Below is a small trained network, with its code and all its weights. Each question gives an input and a target symbol and asks what happens when units are switched off, that is, made to give their printed mean instead of their output.

import numpy as np


def w(rows, s, z=0):
    codes = np.array(rows[::2]) - 128.0
    scale = np.full(codes.shape[1], s)
    scale[-1] = z or s
    return codes * scale


def f(y):
    return y / 2 * (1 + np.tanh(0.7978845608 * (y + 0.044715 * y**3)))


def softmax(a):
    e = np.exp(a - a.max(-1, keepdims=True))
    return e / e.sum(-1, keepdims=True)


def log_softmax(a):
    a = a - a.max(-1, keepdims=True)
    return a - np.log(np.exp(a).sum(-1, keepdims=True))


def net(x, mask):
    ids = ['ΛΦαβδξπστω'.index(c) for c in x.split()]
    T = len(ids)
    res = E[ids] + P[:T]
    u = 0
    for l in range(2):
        r = res
        for j in range(3):
            rows = slice(3 * j, 3 * j + 3)
            q, k, v = (r @ M[l][rows].T for M in (Q, K, V))
            z = softmax(np.where(np.tri(T) > 0, q @ k.T / 3**0.5, -1e9)) @ v
            o = O[l][rows]
            res = res + np.where(mask[u + j], z, o[:, -1]) @ o[:, :-1]
        u += 3
        y = f(res @ A[l][:, :-1].T + A[l][:, -1])
        res = res + np.where(mask[u : u + 4], y, B[l][:, -1]) @ B[l][:, :-1]
        u += 4
    return log_softmax(res[-1] @ U[:, :-1].T + U[:, -1])


Q, K, V, O, A, B = {}, {}, {}, {}, {}, {}
E = w([
[152,103,164,143,32,230],'Λ',
[130,158,214,134,78,133],'Φ',
[112,147,149,222,169,163],'α',
[49,176,67,110,53,135],'β',
[143,101,113,20,90,102],'δ',
[83,94,172,46,159,189],'ξ',
[91,61,72,132,33,200],'π',
[195,37,67,83,170,243],'σ',
[115,219,62,107,169,209],'τ',
[249,76,188,137,119,113],'ω',
],0.013)
P = w([
[183,232,114,124,109,253],'0',
[51,12,113,134,141,204],'1',
[27,30,126,113,131,216],'2',
[49,68,111,122,124,196],'3',
[63,64,121,119,127,194],'4',
[38,69,116,120,125,203],'5',
[22,60,106,124,134,201],'6',
[35,79,112,127,123,199],'7',
[39,91,120,125,129,188],'8',
[41,76,120,128,130,178],'9',
[19,50,122,131,134,170],'10',
[31,76,122,130,132,184],'11',
],0.0061)
Q[0] = w([
[145,151,156,130,175,75],'0.h1',
[78,127,87,157,155,131],'0.h1',
[53,52,164,95,114,186],'0.h1',
[99,127,176,64,105,151],'0.h2',
[92,93,157,92,100,199],'0.h2',
[172,117,55,180,145,8],'0.h2',
[156,127,129,132,86,130],'0.h3',
[148,215,133,134,168,67],'0.h3',
[85,86,156,147,60,195],'0.h3',
],0.011)
K[0] = w([
[162,94,85,138,143,83],'0.h1',
[153,93,216,142,98,140],'0.h1',
[156,191,134,60,114,145],'0.h1',
[173,134,133,95,98,172],'0.h2',
[185,151,141,146,99,170],'0.h2',
[31,47,120,160,148,103],'0.h2',
[113,143,134,111,126,135],'0.h3',
[113,74,83,172,144,123],'0.h3',
[201,247,149,58,125,112],'0.h3',
],0.014)
V[0] = w([
[137,124,36,147,2,121],'0.h1',
[212,161,146,43,75,154],'0.h1',
[148,51,130,190,149,145],'0.h1',
[145,143,125,89,21,129],'0.h2',
[237,212,132,154,194,168],'0.h2',
[132,51,95,85,123,197],'0.h2',
[183,93,22,178,70,128],'0.h3',
[192,143,182,192,138,152],'0.h3',
[132,180,89,147,106,117],'0.h3',
],0.0074)
O[0] = w([
[124,89,90,142,68,105,117],'0.h1',
[120,218,114,50,145,63,205],'0.h1',
[88,88,127,212,191,159,110],'0.h1',
[3,129,230,172,82,119,171],'0.h2',
[119,84,134,171,216,54,228],'0.h2',
[224,203,183,129,102,81,253],'0.h2',
[99,48,104,218,106,91,92],'0.h3',
[88,43,201,139,177,161,140],'0.h3',
[56,39,140,61,143,96,115],'0.h3',
],0.0055,0.0058)
A[0] = w([
[33,209,193,167,87,48,93],'0.n1',
[186,61,254,102,106,115,17],'0.n2',
[164,100,120,7,37,88,7],'0.n3',
[92,81,111,75,162,89,135],'0.n4',
],0.0086,0.0014)
B[0] = w([
[200,45,146,94,105,73,241],'0.n1',
[152,254,56,152,104,141,255],'0.n2',
[56,60,76,234,224,106,226],'0.n3',
[186,223,152,161,124,85,200],'0.n4',
],0.0062,0.0031)
Q[1] = w([
[215,188,156,118,76,121],'1.h1',
[73,102,123,67,78,193],'1.h1',
[174,178,104,105,95,93],'1.h1',
[50,136,103,142,157,107],'1.h2',
[138,155,99,158,106,98],'1.h2',
[157,169,104,45,78,101],'1.h2',
[135,133,239,2,87,211],'1.h3',
[88,136,146,104,43,175],'1.h3',
[128,100,121,166,125,166],'1.h3',
],0.0076)
K[1] = w([
[122,107,104,176,113,86],'1.h1',
[96,99,155,155,206,107],'1.h1',
[152,131,167,139,46,85],'1.h1',
[198,143,129,151,129,173],'1.h2',
[131,76,77,132,168,143],'1.h2',
[74,77,107,109,165,254],'1.h2',
[141,107,180,162,40,86],'1.h3',
[119,73,106,168,92,182],'1.h3',
[26,169,68,158,104,82],'1.h3',
],0.0073)
V[1] = w([
[117,199,112,132,46,92],'1.h1',
[138,132,99,130,118,94],'1.h1',
[135,173,86,140,95,74],'1.h1',
[112,209,162,211,107,157],'1.h2',
[191,64,36,151,105,213],'1.h2',
[150,79,230,195,84,52],'1.h2',
[242,124,254,93,61,147],'1.h3',
[170,156,83,156,120,82],'1.h3',
[73,96,74,76,75,168],'1.h3',
],0.0096)
O[1] = w([
[23,173,109,147,96,128,73],'1.h1',
[140,102,126,143,116,137,73],'1.h1',
[98,168,77,167,117,106,51],'1.h1',
[133,179,189,254,127,182,170],'1.h2',
[170,91,98,123,112,222,89],'1.h2',
[208,125,193,127,52,81,3],'1.h2',
[156,209,108,97,122,175,190],'1.h3',
[145,137,65,179,84,124,65],'1.h3',
[94,108,197,78,139,177,139],'1.h3',
],0.0087,0.0035)
A[1] = w([
[58,221,100,181,201,214,92],'1.n1',
[254,53,93,28,138,157,2],'1.n2',
[243,23,204,144,140,136,172],'1.n3',
[201,247,112,167,122,153,41],'1.n4',
],0.0039,0.0043)
B[1] = w([
[135,10,216,220,101,39,254],'1.n1',
[28,210,197,194,45,55,149],'1.n2',
[154,181,103,45,3,93,228],'1.n3',
[147,151,199,43,201,214,159],'1.n4',
],0.0046,0.0035)
U = w([
[132,114,177,172,72,244,3],'Λ',
[157,179,166,116,67,128,119],'Φ',
[213,55,215,236,164,135,123],'α',
[97,131,67,103,63,131,163],'β',
[157,93,85,149,169,78,136],'δ',
[145,143,189,85,184,149,157],'ξ',
[119,45,139,154,79,208,59],'π',
[254,56,97,79,158,201,125],'σ',
[96,145,93,185,190,224,133],'τ',
[222,148,66,194,109,147,228],'ω',
],0.0059,0.0034)

Each question gives the input, a string of symbols that net reads in full, and the target symbol t.
The units are the heads (3 rows each of Q, K, V and O) and the neurons (one row each of A and B). Each row of codes is followed by its name. A weight is (code - 128) times the scale printed after its matrix; where a second scale follows, it is the last column's (O, A, B and U).
mask holds one flag per unit, layer by layer, with each layer's heads first. A switched-off unit (its flag False) gives its mean, the last column of its rows in O or B, instead of its output. The means were averaged over made-up inputs and are rounded, as every weight is.
A unit's drop is (log p(t) with every unit on - log p(t) with that unit switched off) / (log p(t) with every unit on - log p(t) with every unit switched off).
The circuit of an input: a set's keep is (log p(t) with only the set's units on - log p(t) with every unit switched off) / (log p(t) with every unit on - log p(t) with every unit switched off). Starting from the 12 units with the biggest drops (on a tie, the unit counted first), units are removed one at a time, each time the one whose removal leaves the highest keep (on an exact tie, the one counted first), for as long as the keep stays at least 0.8.
circuit, biggest first: the units of the circuit, biggest drop first
most important unit: the unit with the biggest drop
k most important neurons: the k neurons with the biggest drops, biggest first
drop when u is switched off: that unit's drop, to one decimal
input σ Λ ξ ξ τ σ Λ α ω, target ω: most important unit => 0.h2
input σ ω ξ Φ σ σ σ Φ, target ω: circuit, biggest first => [0.h2 1.h3]
input α ξ σ τ Φ π β ξ, target σ: circuit, biggest first => [0.h2 1.h1]
input ξ δ α ξ Λ ξ τ τ ω π, target τ: circuit, biggest first => [1.h2 0.h3 0.n1]
input Λ Φ β, target Φ: circuit, biggest first => [1.h2 0.h2 0.n1 1.h3]
input Λ ξ Λ Φ ξ Λ α δ δ ξ, target Φ: circuit, biggest first => [0.h2 1.h2 0.n1 1.h3]
input β σ σ, target π: 2 most important neurons => [1.n2 0.n3]
input σ ξ τ ω δ ξ σ ξ σ Λ, target ω: circuit, biggest first => [0.h2 1.h3]
input ξ σ π τ τ β π δ, target τ: circuit, biggest first => [1.h2 0.n3 0.n1]
input β β δ ξ π, target π: circuit, biggest first => [1.h3 0.h2 0.n3 0.h1]
input π α Λ, target Λ: circuit, biggest first => [0.h2 1.h2]
input σ σ α σ δ ω α, target ω: circuit, biggest first => [0.h2 1.h3]
input Λ ξ ξ ω β ξ β Φ, target Φ: 2 most important neurons => [0.n1 0.n3]
input ξ ξ π, target τ: most important unit => 1.h2
input ω ξ ω α σ σ σ Φ, target α: circuit, biggest first => [0.h3 1.h1]
input β ξ σ, target π: 2 most important neurons => [0.n3 1.n2]
input π α ξ Λ, target Λ: circuit, biggest first => [0.h2 1.h2 1.h3]
input ξ τ ξ ξ σ τ δ ξ σ Λ δ, target τ: 2 most important neurons => [0.n3 0.n1]
input τ σ ω Φ σ δ, target δ: 2 most important neurons => [0.n3 0.n4]
input α σ σ ω ξ σ τ, target σ: most important unit => 1.h1
input Φ σ β Φ σ β ξ π σ, target ξ: drop when 0.n4 is switched off => 0.0
input β Λ β, target π: drop when 1.h3 is switched off => 0.5
input σ π Φ σ β α β Φ, target ω: drop when 1.h1 is switched off => 0.1
